Below are the code and all the weights of a small trained network. Each question names an input and a target symbol and asks about switching units off, where a switched-off unit gives its printed mean instead of its output.

import numpy as np


def w(rows, s, z=0):
    codes = np.array(rows[::2]) - 128.0
    scale = np.full(codes.shape[1], s)
    scale[-1] = z or s
    return codes * scale


def f(y):
    return np.maximum(y, 0)


def softmax(a):
    e = np.exp(a - a.max(-1, keepdims=True))
    return e / e.sum(-1, keepdims=True)


def log_softmax(a):
    a = a - a.max(-1, keepdims=True)
    return a - np.log(np.exp(a).sum(-1, keepdims=True))


def net(x, mask):
    ids = ['ΠΣΦΨαβγδζθλμτ'.index(c) for c in x.split()]
    T = len(ids)
    res = E[ids] + P[:T]
    u = 0
    for l in range(3):
        q, k, v = (res @ M[l].T for M in (Q, K, V))
        z = softmax(np.where(np.tri(T) > 0, q @ k.T / 4**0.5, -1e9)) @ v
        res = res + np.where(mask[u], z, O[l][:, -1]) @ O[l][:, :-1]
        u += 1
        y = f(res @ A[l][:, :-1].T + A[l][:, -1])
        res = res + np.where(mask[u : u + 12], y, B[l][:, -1]) @ B[l][:, :-1]
        u += 12
    return log_softmax(res[-1] @ U[:, :-1].T + U[:, -1])


Q, K, V, O, A, B = {}, {}, {}, {}, {}, {}
E = w([
[81,116,216,14],'Π',
[9,83,115,77],'Σ',
[128,148,174,36],'Φ',
[96,148,68,122],'Ψ',
[178,111,137,46],'α',
[95,161,112,97],'β',
[44,80,84,86],'γ',
[145,147,119,88],'δ',
[245,123,113,64],'ζ',
[1,190,187,199],'θ',
[197,131,191,22],'λ',
[126,123,72,104],'μ',
[180,134,82,109],'τ',
],0.0072)
P = w([
[152,216,95,172],'0',
[127,43,72,13],'1',
[173,39,213,168],'2',
[132,155,77,180],'3',
[134,61,60,26],'4',
[163,7,233,187],'5',
[130,146,80,178],'6',
[135,62,61,28],'7',
[192,6,254,209],'8',
],0.006)
Q[0] = w([
[108,94,116,93],'0.h0',
[77,29,15,166],'0.h0',
[88,229,95,73],'0.h0',
[92,245,111,8],'0.h0',
],0.015)
K[0] = w([
[177,106,105,169],'0.h0',
[220,97,195,195],'0.h0',
[128,254,140,123],'0.h0',
[148,253,77,113],'0.h0',
],0.016)
V[0] = w([
[68,99,6,89],'0.h0',
[122,124,99,117],'0.h0',
[117,153,149,146],'0.h0',
[117,127,93,127],'0.h0',
],0.0025)
O[0] = w([
[11,79,3,65,252],'0.h0',
[82,121,89,111,162],'0.h0',
[182,88,168,150,68],'0.h0',
[87,94,98,100,138],'0.h0',
],0.0015,0.00018)
A[0] = w([
[134,216,66,216,67],'0.n0',
[209,172,91,183,3],'0.n1',
[86,134,136,229,28],'0.n2',
[196,70,141,74,39],'0.n3',
[149,136,124,137,28],'0.n4',
[150,234,119,130,169],'0.n5',
[110,32,124,135,63],'0.n6',
[21,254,135,109,88],'0.n7',
[99,107,68,226,99],'0.n8',
[117,135,74,36,114],'0.n9',
[110,120,154,90,30],'0.n10',
[108,86,185,99,34],'0.n11',
],0.009,0.0029)
B[0] = w([
[17,147,118,49,169],'0.n0',
[117,23,109,60,135],'0.n1',
[177,23,157,54,161],'0.n2',
[53,146,112,160,213],'0.n3',
[93,103,154,132,128],'0.n4',
[169,170,157,43,181],'0.n5',
[177,202,155,136,179],'0.n6',
[106,105,178,253,196],'0.n7',
[195,99,122,112,164],'0.n8',
[167,50,80,150,252],'0.n9',
[160,137,85,139,136],'0.n10',
[165,124,61,170,164],'0.n11',
],0.015,0.0028)
Q[1] = w([
[109,191,152,186],'1.h0',
[133,112,117,88],'1.h0',
[182,84,116,204],'1.h0',
[98,145,2,176],'1.h0',
],0.015)
K[1] = w([
[118,139,52,116],'1.h0',
[170,129,167,125],'1.h0',
[14,158,137,106],'1.h0',
[210,249,153,93],'1.h0',
],0.014)
V[1] = w([
[135,74,158,218],'1.h0',
[106,202,255,126],'1.h0',
[147,136,166,157],'1.h0',
[202,160,41,53],'1.h0',
],0.0026)
O[1] = w([
[210,105,102,155,132],'1.h0',
[136,251,44,182,164],'1.h0',
[160,146,103,140,101],'1.h0',
[33,91,223,30,4],'1.h0',
],0.0033,0.00034)
A[1] = w([
[157,233,218,77,104],'1.n0',
[60,102,156,197,74],'1.n1',
[50,102,213,133,2],'1.n2',
[65,239,146,205,30],'1.n3',
[123,125,139,217,58],'1.n4',
[76,55,146,47,34],'1.n5',
[153,170,140,144,247],'1.n6',
[156,70,150,59,70],'1.n7',
[255,199,137,48,142],'1.n8',
[58,232,61,81,107],'1.n9',
[186,97,86,56,55],'1.n10',
[199,68,173,185,93],'1.n11',
],0.0083,0.0041)
B[1] = w([
[226,195,161,167,171],'1.n0',
[137,158,52,90,194],'1.n1',
[250,78,90,86,172],'1.n2',
[221,136,53,209,156],'1.n3',
[95,177,96,108,166],'1.n4',
[186,134,98,161,183],'1.n5',
[116,47,182,122,251],'1.n6',
[124,160,72,155,203],'1.n7',
[144,65,127,5,204],'1.n8',
[23,207,148,158,172],'1.n9',
[134,215,78,167,250],'1.n10',
[56,171,165,121,236],'1.n11',
],0.017,0.0026)
Q[2] = w([
[206,251,100,216],'2.h0',
[44,114,132,135],'2.h0',
[58,132,135,72],'2.h0',
[118,110,121,191],'2.h0',
],0.014)
K[2] = w([
[171,250,152,149],'2.h0',
[62,113,136,131],'2.h0',
[70,118,104,126],'2.h0',
[129,130,158,137],'2.h0',
],0.016)
V[2] = w([
[166,50,33,151],'2.h0',
[114,2,228,135],'2.h0',
[141,85,136,20],'2.h0',
[226,170,151,163],'2.h0',
],0.0064)
O[2] = w([
[64,30,125,207,131],'2.h0',
[99,253,96,203,2],'2.h0',
[231,130,166,220,237],'2.h0',
[94,125,220,123,235],'2.h0',
],0.0062,0.0031)
A[2] = w([
[168,77,63,58,3],'2.n0',
[62,99,26,212,103],'2.n1',
[58,105,177,183,255],'2.n2',
[37,147,190,228,46],'2.n3',
[167,253,112,190,80],'2.n4',
[74,83,222,146,51],'2.n5',
[85,224,56,150,130],'2.n6',
[101,102,211,71,232],'2.n7',
[58,107,197,78,186],'2.n8',
[30,195,99,141,54],'2.n9',
[122,103,139,2,80],'2.n10',
[186,84,109,126,62],'2.n11',
],0.0096,0.0056)
B[2] = w([
[132,216,185,154,224],'2.n0',
[119,61,135,32,207],'2.n1',
[126,160,246,189,254],'2.n2',
[140,109,2,100,183],'2.n3',
[83,87,137,195,183],'2.n4',
[98,189,114,56,167],'2.n5',
[100,166,67,97,179],'2.n6',
[138,91,33,131,248],'2.n7',
[156,153,136,208,216],'2.n8',
[176,165,169,47,153],'2.n9',
[50,95,143,110,207],'2.n10',
[183,134,153,94,203],'2.n11',
],0.024,0.0065)
U = w([
[106,133,214,244,217],'Π',
[104,93,135,39,132],'Σ',
[204,33,28,120,158],'Φ',
[122,235,86,47,12],'Ψ',
[187,164,73,47,167],'α',
[155,236,52,169,203],'β',
[58,40,251,125,87],'γ',
[53,57,66,140,126],'δ',
[114,195,230,82,2],'ζ',
[249,133,126,99,92],'θ',
[155,84,87,47,190],'λ',
[111,133,10,54,129],'μ',
[2,157,173,101,72],'τ',
],0.005,0.0043)

Each question gives the input, a string of symbols that net reads in full, and the target symbol t.
The units are the heads (4 rows each of Q, K, V and O) and the neurons (one row each of A and B). Each row of codes is followed by its name. A weight is (code - 128) times the scale printed after its matrix; where a second scale follows, it is the last column's (O, A, B and U).
mask holds one flag per unit, layer by layer, with each layer's heads first. A switched-off unit (its flag False) gives its mean, the last column of its rows in O or B, instead of its output. The means were averaged over made-up inputs and are rounded, as every weight is.
A unit's drop is (log p(t) with every unit on - log p(t) with that unit switched off) / (log p(t) with every unit on - log p(t) with every unit switched off).
The circuit of an input: a set's keep is (log p(t) with only the set's units on - log p(t) with every unit switched off) / (log p(t) with every unit on - log p(t) with every unit switched off). Starting from the 12 units with the biggest drops (on a tie, the unit counted first), units are removed one at a time, each time the one whose removal leaves the highest keep (on an exact tie, the one counted first), for as long as the keep stays at least 0.8.
circuit, biggest first: the units of the circuit, biggest drop first
most important unit: the unit with the biggest drop
k most important neurons of layer l: the k neurons of layer l with the biggest drops, biggest first
drop when u is switched off: that unit's drop, to one decimal
input θ θ Σ μ δ Σ Σ θ, target γ: circuit, biggest first	[2.h0 1.n3 0.n7]
input θ Σ δ δ Π λ ζ, target ζ: circuit, biggest first	[2.n0 1.n8 0.n5]
input ζ δ δ τ Σ δ θ β, target θ: most important unit	1.n8
input γ δ θ θ γ, target Σ: circuit, biggest first	[2.n1 2.h0 0.n9 2.n7]
input δ δ γ Σ γ, target β: 2 most important neurons of layer 1	[1.n0 1.n9]
input Σ β Ψ Ψ, target Ψ: circuit, biggest first	[0.n0 1.n9 2.n9]
input Φ β μ γ γ Ψ λ Ψ, target δ: 2 most important neurons of layer 0	[0.n5 0.n9]
input λ θ Ψ τ γ θ γ δ τ, target β: 2 most important neurons of layer 2	[2.n3 2.n5]
input Ψ δ θ γ Φ τ μ λ, target Ψ: 2 most important neurons of layer 1	[1.n0 1.n9]
input θ Σ Φ μ β λ τ Π, target γ: 2 most important neurons of layer 1	[1.n3 1.n2]
input α θ ζ λ θ, target Φ: 2 most important neurons of layer 0	[0.n7 0.n5]
input α Σ μ λ β, target Φ: 2 most important neurons of layer 1	[1.n8 1.n0]
input Σ θ θ θ Π δ δ, target δ: 4 most important neurons of layer 2	[2.n10 2.n7 2.n2 2.n11]
input γ δ Ψ Π Π γ Π θ, target Σ: most important unit	2.n1
input δ δ β δ γ τ Π λ, target β: 3 most important neurons of layer 1	[1.n0 1.n9 1.n8]
input δ Σ τ α β θ ζ Φ, target β: 2 most important neurons of layer 1	[1.n0 1.n9]
input μ δ ζ Σ Ψ, target α: 3 most important neurons of layer 1	[1.n0 1.n9 1.n8]
input Φ Ψ θ γ Φ Φ δ δ, target δ: 2 most important neurons of layer 1	[1.n0 1.n8]
input Π Π ζ δ γ δ Σ Π, target μ: 2 most important neurons of layer 1	[1.n0 1.n10]
input θ Σ ζ, target Π: most important unit	0.n3
input β μ τ γ, target γ: drop when 2.h0 is switched off	0.3
input β θ γ α θ, target τ: drop when 0.n5 is switched off	0.7
input θ α Ψ θ μ, target γ: drop when 2.n7 is switched off	0.1
